Below are the code and all the weights of a small trained network. Each question names an input and a class and asks about switching units off, where a switched-off unit gives its printed mean instead of its output.

import numpy as np


def w(rows, s, z=0):
    codes = np.array(rows[::2]) - 128.0
    scale = np.full(codes.shape[1], s)
    scale[-1] = z or s
    return codes * scale


def f(y):
    return y / 2 * (1 + np.tanh(0.7978845608 * (y + 0.044715 * y**3)))


def log_softmax(a):
    a = a - a.max(-1, keepdims=True)
    return a - np.log(np.exp(a).sum(-1, keepdims=True))


def net(x, mask):
    res = np.array(x, float).reshape(1, 5) / 4 @ E
    y = f(res @ A[0][:, :-1].T + A[0][:, -1])
    res = res + np.where(mask, y, B[0][:, -1]) @ B[0][:, :-1]
    return log_softmax(res[-1] @ U[:, :-1].T + U[:, -1])


A, B = {}, {}
E = w([
[206,27,62,90,166,196,94],'x0',
[126,136,132,131,140,137,112],'x1',
[153,176,146,16,16,125,22],'x2',
[75,173,45,77,166,49,106],'x3',
[149,255,87,196,87,230,147],'x4',
],0.0079)
A[0] = w([
[87,157,196,177,108,45,134,73],'n1',
[117,107,131,169,180,137,172,16],'n2',
[192,76,146,165,101,161,104,158],'n3',
[142,160,107,136,134,144,116,238],'n4',
[148,102,205,166,121,167,162,155],'n5',
[147,89,58,89,123,174,170,70],'n6',
[107,147,49,102,175,97,105,216],'n7',
[114,171,157,139,118,96,161,154],'n8',
[128,184,136,152,99,194,156,25],'n9',
[158,137,161,106,95,118,89,77],'n10',
[197,122,185,177,109,141,115,174],'n11',
[159,64,91,159,122,152,80,23],'n12',
[153,149,153,111,127,121,85,4],'n13',
[86,68,165,117,147,90,104,71],'n14',
[132,167,90,110,92,91,60,174],'n15',
[101,195,3,183,71,136,145,91],'n16',
[150,178,30,142,132,128,123,164],'n17',
[88,126,54,183,189,97,179,122],'n18',
[152,158,138,53,112,139,113,128],'n19',
[78,104,158,91,188,71,91,120],'n20',
[53,152,233,162,118,141,96,30],'n21',
[142,83,85,108,160,165,76,141],'n22',
[158,92,179,154,112,197,136,201],'n23',
],0.011,0.0025)
B[0] = w([
[223,178,117,117,139,149,240,233],'n1',
[65,139,2,137,108,244,97,194],'n2',
[144,174,161,57,205,65,175,197],'n3',
[128,105,161,185,119,144,114,172],'n4',
[45,95,165,48,157,109,84,208],'n5',
[172,207,80,117,192,93,201,181],'n6',
[158,169,229,110,229,58,174,233],'n7',
[179,205,117,112,123,131,150,189],'n8',
[187,60,106,190,83,133,82,208],'n9',
[60,115,67,143,100,200,103,184],'n10',
[76,86,192,173,200,108,75,199],'n11',
[202,175,70,156,34,219,125,172],'n12',
[130,135,36,156,90,174,135,147],'n13',
[131,55,91,207,39,153,123,208],'n14',
[88,143,98,74,203,135,89,227],'n15',
[130,62,143,170,78,42,99,239],'n16',
[146,41,194,181,85,58,112,204],'n17',
[12,163,100,54,178,217,68,254],'n18',
[58,122,67,42,146,200,59,204],'n19',
[147,57,114,229,75,70,114,238],'n20',
[172,221,104,104,116,82,170,201],'n21',
[196,221,149,91,133,75,229,204],'n22',
[120,159,230,151,167,114,93,217],'n23',
],0.0066,0.0075)
U = w([
[23,146,44,81,120,195,76,50],'0',
[229,204,122,116,142,98,208,2],'1',
[111,118,178,108,170,61,107,254],'2',
[186,2,99,214,73,88,92,2],'3',
],0.0096,0.003)

Each question gives the input, the list of numbers given to net, and the class t.
The units are the neurons (one row each of A and B). Each row of codes is followed by its name. A weight is (code - 128) times the scale printed after its matrix; where a second scale follows, it is the last column's (A, B and U).
mask holds one flag per neuron, in row order. A switched-off neuron (its flag False) gives its mean, the last column of its row in B, instead of its output. The means were averaged over made-up inputs and are rounded, as every weight is.
A unit's drop is (log p(t) with every unit on - log p(t) with that unit switched off) / (log p(t) with every unit on - log p(t) with every unit switched off).
The circuit of an input: a set's keep is (log p(t) with only the set's units on - log p(t) with every unit switched off) / (log p(t) with every unit on - log p(t) with every unit switched off). Starting from the 12 units with the biggest drops (on a tie, the unit counted first), units are removed one at a time, each time the one whose removal leaves the highest keep (on an exact tie, the one counted first), for as long as the keep stays at least 0.8.
units of the circuit, in order: the units of the circuit, biggest drop first
unit that matters most: the unit with the biggest drop
k most important neurons: the k neurons with the biggest drops, biggest first
drop when u is switched off: that unit's drop, to one decimal
input [-4,-5,4,6,3], class 2: units of the circuit, in order => n16, n7
input [5,6,-4,1,-4], class 1: units of the circuit, in order => n22, n12
input [6,-5,3,7,4], class 2: unit that matters most => n17
input [-3,-3,-1,-7,4], class 2: units of the circuit, in order => n5, n23
input [-5,5,-2,8,6], class 2: 3 most important neurons => n16, n18, n17
input [-6,-1,6,2,-5], class 0: 2 most important neurons => n19, n10
input [1,2,-2,-2,-5], class 3: units of the circuit, in order => n14, n7
input [3,-1,0,-1,0], class 1: 2 most important neurons => n18, n16
input [-2,1,3,-8,6], class 2: units of the circuit, in order => n23, n11
input [2,1,-5,-2,4], class 0: 4 most important neurons => n2, n18, n7, n20
input [7,1,6,1,0], class 1: 2 most important neurons => n22, n18
input [-6,7,-4,8,7], class 2: 3 most important neurons => n16, n18, n17
input [-3,8,-5,5,7], class 3: 3 most important neurons => n16, n17, n9
input [4,2,-6,-8,1], class 2: 2 most important neurons => n23, n3
input [-6,0,-7,-4,3], class 0: most important neuron => n2
input [0,8,2,4,3], class 2: units of the circuit, in order => n2, n17
input [0,8,-6,2,7], class 3: 2 most important neurons => n16, n17
input [7,7,7,-4,-3], class 0: 4 most important neurons => n19, n10, n7, n1
input [-7,-8,7,-5,-4], class 0: 4 most important neurons => n10, n19, n7, n22
input [-4,6,5,-7,7], class 2: units of the circuit, in order => n11
input [7,-4,-8,5,0], class 0: 3 most important neurons => n18, n2, n1
input [-8,2,-4,-4,-5], class 1: 2 most important neurons => n1, n21
input [0,2,-2,-4,-8], class 3: drop when n14 is switched off => 0.1
input [8,-1,6,3,-7], class 1: drop when n18 is switched off => 0.2
input [4,2,5,-2,6], class 3: drop when n3 is switched off => -0.1
input [3,-4,3,8,2], class 2: drop when n7 is switched off => 0.1
input [-3,-1,-3,-4,-7], class 3: units of the circuit, in order => n14
